Here is a tiny trained network, its code and every weight. The questions are about switching its units off for an input and a class, where a switched-off unit gives its printed mean instead of its output.

import numpy as np


def w(rows, s, z=0):
    codes = np.array(rows[::2]) - 128.0
    scale = np.full(codes.shape[1], s)
    scale[-1] = z or s
    return codes * scale


def f(y):
    return y / 2 * (1 + np.tanh(0.7978845608 * (y + 0.044715 * y**3)))


def log_softmax(a):
    a = a - a.max(-1, keepdims=True)
    return a - np.log(np.exp(a).sum(-1, keepdims=True))


def net(x, mask):
    res = np.array(x, float).reshape(1, 8) / 4 @ E
    y = f(res @ A[0][:, :-1].T + A[0][:, -1])
    res = res + np.where(mask, y, B[0][:, -1]) @ B[0][:, :-1]
    return log_softmax(res[-1] @ U[:, :-1].T + U[:, -1])


A, B = {}, {}
E = w([
[196,186,44,157,239,109],'x0',
[217,102,156,171,174,232],'x1',
[82,146,84,118,133,104],'x2',
[113,144,95,248,19,214],'x3',
[139,103,252,122,197,75],'x4',
[2,179,122,224,161,65],'x5',
[152,156,63,105,26,133],'x6',
[191,82,19,92,112,196],'x7',
],0.0085)
A[0] = w([
[149,91,63,136,126,102,93],'n0',
[119,117,255,135,185,100,234],'n1',
[45,185,110,175,82,89,207],'n2',
[148,58,140,17,76,140,246],'n3',
[54,130,113,131,138,119,112],'n4',
[10,185,123,187,128,91,137],'n5',
[110,170,85,217,83,235,148],'n6',
[137,172,18,91,224,130,253],'n7',
[162,170,38,173,78,221,224],'n8',
[173,132,135,68,209,166,161],'n9',
],0.0099,0.0022)
B[0] = w([
[166,105,98,111,94,119,152],'n0',
[37,145,183,142,236,207,240],'n1',
[40,116,93,165,58,126,216],'n2',
[137,128,204,118,57,2,204],'n3',
[93,140,97,125,126,92,162],'n4',
[58,207,43,194,152,141,226],'n5',
[105,48,103,184,89,172,237],'n6',
[224,197,42,43,167,126,215],'n7',
[218,52,147,173,104,153,250],'n8',
[179,179,136,104,156,144,193],'n9',
],0.0098,0.014)
U = w([
[140,104,246,55,79,45,149],'0',
[102,141,248,119,235,155,61],'1',
[202,147,53,55,186,70,64],'2',
[167,39,121,184,88,161,254],'3',
[18,174,67,143,129,92,67],'4',
],0.011,0.0027)

Each question gives the input, the list of numbers given to net, and the class t.
The units are the neurons (one row each of A and B). Each row of codes is followed by its name. A weight is (code - 128) times the scale printed after its matrix; where a second scale follows, it is the last column's (A, B and U).
mask holds one flag per neuron, in row order. A switched-off neuron (its flag False) gives its mean, the last column of its row in B, instead of its output. The means were averaged over made-up inputs and are rounded, as every weight is.
A unit's drop is (log p(t) with every unit on - log p(t) with that unit switched off) / (log p(t) with every unit on - log p(t) with every unit switched off).
The circuit of an input: a set's keep is (log p(t) with only the set's units on - log p(t) with every unit switched off) / (log p(t) with every unit on - log p(t) with every unit switched off). Starting from all 10 units, units are removed one at a time, each time the one whose removal leaves the highest keep (on an exact tie, the one counted first), for as long as the keep stays at least 0.8.
units of the circuit, in order: the units of the circuit, biggest drop first
top k neurons: the k neurons with the biggest drops, biggest first
drop of u: that unit's drop, to one decimal
input [-1,4,6,-4,4,2,6,2], class 2: units of the circuit, in order => n1, n6
input [7,7,-5,-8,-1,1,-8,2], class 2: units of the circuit, in order => n7
input [4,-2,-6,-1,-2,-6,8,-3], class 0: units of the circuit, in order => n3, n5
input [-7,-2,2,5,-5,1,4,-1], class 3: top 2 neurons => n8, n6
input [-1,-4,-8,-6,-7,-3,8,8], class 0: top 3 neurons => n3, n5, n8
input [1,-1,3,8,-7,6,-2,2], class 3: top 2 neurons => n8, n6
input [-7,-7,-3,-7,3,1,1,-2], class 1: top 2 neurons => n1, n6
input [6,-4,5,4,-1,-5,2,1], class 2: top 2 neurons => n7, n2
input [4,-8,-3,-1,-1,-6,5,-5], class 0: drop of n5 => 0.2
input [-8,6,-5,7,7,-8,8,-1], class 0: drop of n5 => 0.1
input [8,2,3,-1,-4,6,0,4], class 2: drop of n7 => 1.4
